Here is a tiny trained network, its code and every weight. The questions are about switching its units off for an input and a target symbol, where a switched-off unit gives its printed mean instead of its output.

import numpy as np


def w(rows, s, z=0):
    codes = np.array(rows[::2]) - 128.0
    scale = np.full(codes.shape[1], s)
    scale[-1] = z or s
    return codes * scale


def f(y):
    return y / 2 * (1 + np.tanh(0.7978845608 * (y + 0.044715 * y**3)))


def softmax(a):
    e = np.exp(a - a.max(-1, keepdims=True))
    return e / e.sum(-1, keepdims=True)


def log_softmax(a):
    a = a - a.max(-1, keepdims=True)
    return a - np.log(np.exp(a).sum(-1, keepdims=True))


def net(x, mask):
    ids = ['ΘΦΨαδζη'.index(c) for c in x.split()]
    T = len(ids)
    res = E[ids] + P[:T]
    r = res
    for j in range(2):
        rows = slice(4 * j, 4 * j + 4)
        q, k, v = (r @ M[0][rows].T for M in (Q, K, V))
        z = softmax(np.where(np.tri(T) > 0, q @ k.T / 4**0.5, -1e9)) @ v
        o = O[0][rows]
        res = res + np.where(mask[j], z, o[:, -1]) @ o[:, :-1]
    y = f(res @ A[0][:, :-1].T + A[0][:, -1])
    res = res + np.where(mask[2:14], y, B[0][:, -1]) @ B[0][:, :-1]
    return log_softmax(res[-1] @ U[:, :-1].T + U[:, -1])


Q, K, V, O, A, B = {}, {}, {}, {}, {}, {}
E = w([
[164,90,151,160,142,51,91,177],'Θ',
[148,54,60,150,131,104,167,79],'Φ',
[65,102,114,128,159,125,137,135],'Ψ',
[112,103,138,170,218,117,112,41],'α',
[118,75,145,26,196,141,154,143],'δ',
[117,148,64,148,155,103,178,255],'ζ',
[48,144,141,112,137,89,69,109],'η',
],0.019)
P = w([
[138,1,188,202,193,150,200,138],'0',
[132,84,174,107,120,33,190,114],'1',
[114,98,154,113,126,65,138,124],'2',
[104,121,144,121,140,98,118,127],'3',
[102,134,134,124,141,114,100,134],'4',
[101,141,128,122,135,126,84,137],'5',
[101,147,120,124,133,133,72,141],'6',
[105,155,110,122,131,134,68,147],'7',
[110,156,103,121,131,138,59,151],'8',
[111,163,98,125,129,134,55,156],'9',
],0.0087)
Q[0] = w([
[203,255,217,186,147,104,60,161],'h0',
[129,233,117,97,49,167,150,146],'h0',
[119,71,217,178,102,124,146,182],'h0',
[223,197,98,206,150,207,193,108],'h0',
[108,143,60,142,198,75,115,156],'h1',
[141,125,189,139,90,115,197,120],'h1',
[166,95,114,162,138,154,160,123],'h1',
[164,143,165,100,86,109,109,79],'h1',
],0.0094)
K[0] = w([
[167,181,176,168,145,100,91,156],'h0',
[77,148,74,160,88,129,144,188],'h0',
[168,91,171,135,151,112,134,158],'h0',
[178,133,9,207,132,93,154,98],'h0',
[152,113,174,93,97,158,121,106],'h1',
[117,119,135,170,109,94,130,126],'h1',
[145,115,107,129,156,126,128,119],'h1',
[104,139,115,140,155,114,132,130],'h1',
],0.015)
V[0] = w([
[71,160,118,52,157,168,231,211],'h0',
[123,146,106,133,76,89,173,218],'h0',
[140,244,163,79,79,167,9,89],'h0',
[87,78,234,117,131,113,165,46],'h0',
[137,116,67,176,167,34,119,123],'h1',
[35,150,158,234,147,124,193,183],'h1',
[152,147,196,153,107,167,85,47],'h1',
[186,135,119,1,196,162,86,146],'h1',
],0.0071)
O[0] = w([
[232,166,128,111,136,101,106,76,180],'h0',
[71,119,132,154,176,144,98,45,119],'h0',
[158,41,131,110,98,128,169,130,8],'h0',
[147,132,89,160,51,148,146,200,169],'h0',
[110,153,167,126,253,131,173,138,164],'h1',
[206,88,80,125,223,95,145,105,146],'h1',
[151,144,146,105,132,135,54,100,75],'h1',
[102,216,113,230,6,161,173,133,162],'h1',
],0.0072,0.012)
A[0] = w([
[181,166,154,165,144,86,154,121,157],'n0',
[143,58,187,75,168,139,122,35,105],'n1',
[204,97,169,175,60,220,138,20,8],'n2',
[192,97,140,69,56,141,131,60,70],'n3',
[156,167,163,179,60,168,124,93,139],'n4',
[86,86,150,155,55,144,122,134,78],'n5',
[108,126,142,160,163,144,78,105,152],'n6',
[247,54,104,160,111,99,147,132,105],'n7',
[103,106,137,87,69,221,115,146,84],'n8',
[100,158,135,142,152,130,58,2,104],'n9',
[111,167,118,172,47,101,49,61,81],'n10',
[127,132,123,111,125,121,155,208,123],'n11',
],0.014,0.012)
B[0] = w([
[107,126,126,89,96,145,117,157,254],'n0',
[207,98,223,242,162,169,232,200,132],'n1',
[137,194,141,253,143,126,83,169,127],'n2',
[108,38,226,97,162,184,157,198,125],'n3',
[96,97,148,116,152,160,118,110,188],'n4',
[153,166,112,135,69,114,129,150,126],'n5',
[151,149,112,100,103,134,123,101,187],'n6',
[178,160,210,165,151,127,142,71,141],'n7',
[162,94,150,188,130,205,99,128,125],'n8',
[145,104,113,220,154,175,115,151,142],'n9',
[102,113,124,126,152,71,145,128,189],'n10',
[131,104,141,145,136,128,152,122,210],'n11',
],0.019,0.0093)
U = w([
[119,114,79,3,90,78,135,102,143],'Θ',
[135,96,91,173,107,186,61,121,210],'Φ',
[151,160,171,172,106,124,105,150,49],'Ψ',
[162,172,128,185,107,118,151,92,64],'α',
[129,121,77,108,132,102,53,106,61],'δ',
[128,56,175,169,185,145,191,123,254],'ζ',
[150,135,73,214,82,143,165,164,11],'η',
],0.015,0.0047)

Each question gives the input, a string of symbols that net reads in full, and the target symbol t.
The units are the heads (4 rows each of Q, K, V and O) and the neurons (one row each of A and B). Each row of codes is followed by its name. A weight is (code - 128) times the scale printed after its matrix; where a second scale follows, it is the last column's (O, A, B and U).
mask holds one flag per unit, heads first, then neurons. A switched-off unit (its flag False) gives its mean, the last column of its rows in O or B, instead of its output. The means were averaged over made-up inputs and are rounded, as every weight is.
A unit's drop is (log p(t) with every unit on - log p(t) with that unit switched off) / (log p(t) with every unit on - log p(t) with every unit switched off).
The circuit of an input: a set's keep is (log p(t) with only the set's units on - log p(t) with every unit switched off) / (log p(t) with every unit on - log p(t) with every unit switched off). Starting from the 12 units with the biggest drops (on a tie, the unit counted first), units are removed one at a time, each time the one whose removal leaves the highest keep (on an exact tie, the one counted first), for as long as the keep stays at least 0.8.
circuit, biggest first: the units of the circuit, biggest drop first
most important unit: the unit with the biggest drop
top k neurons: the k neurons with the biggest drops, biggest first
heads that matter: for each layer, one digit per head in row order, 1 if its drop is at least 0.15 and else 0, layers parted by /
drop when u is switched off: that unit's drop, to one decimal
input δ α η, target δ: top 2 neurons : [n9 n10]
input α α Ψ α ζ η Φ, target ζ: top neuron : [n7]
input η ζ ζ ζ Φ Ψ Φ α Θ, target ζ: top 2 neurons : [n11 n7]
input ζ α ζ α δ Θ ζ Θ δ Φ, target ζ: top 3 neurons : [n7 n4 n6]
input α ζ δ ζ ζ Φ ζ δ ζ, target Φ: circuit, biggest first : [h0 n9]
input η Θ ζ ζ ζ ζ, target Φ: circuit, biggest first : [n9 h0 n10]
input ζ ζ ζ α Ψ ζ Θ Θ, target Θ: top 2 neurons : [n1 n6]
input Ψ η ζ Ψ, target Θ: top 3 neurons : [n1 n9 n7]
input Φ ζ Ψ Φ, target Θ: circuit, biggest first : [h0 h1 n1 n7]
input α Ψ Φ α Θ ζ ζ δ Θ, target η: circuit, biggest first : [h0 n4 h1]
input δ ζ α α α, target Φ: heads that matter : 01
input α ζ Ψ ζ, target Θ: heads that matter : 11
input ζ α ζ ζ δ Ψ, target Θ: circuit, biggest first : [n9 h0]
input Φ δ Θ, target Ψ: circuit, biggest first : [n7 n0 h0]
input ζ Ψ Θ α η, target ζ: circuit, biggest first : [h0 h1 n1]
input Ψ ζ α Θ ζ ζ ζ δ Θ, target η: circuit, biggest first : [h0 h1 n4]
input Θ δ δ Θ ζ, target ζ: most important unit : n4
input ζ δ ζ δ ζ α α, target Θ: top 2 neurons : [n10 n11]
input η η δ Θ, target Ψ: circuit, biggest first : [n7 n0 n10]
input ζ ζ Θ Θ, target Θ: circuit, biggest first : [n6 h0 n9 n7]
input Θ δ Φ Θ Ψ ζ ζ ζ α, target Φ: heads that matter : 00
input Φ ζ α ζ Φ, target Θ: circuit, biggest first : [h0 h1 n9 n1]
input Φ δ α ζ ζ δ δ α δ, target Φ: top 2 neurons : [n8 n10]
input ζ η α ζ δ ζ α ζ α, target η: circuit, biggest first : [h0 h1]
input α Φ α ζ Θ, target ζ: top neuron : [n11]
input Φ α δ, target ζ: drop when n1 is switched off : 2.1
input ζ Θ η α Φ α, target Θ: drop when h1 is switched off : 0.4
input ζ δ ζ, target ζ: drop when n11 is switched off : 1.2
input ζ η ζ ζ, target δ: drop when h0 is switched off : 1.6
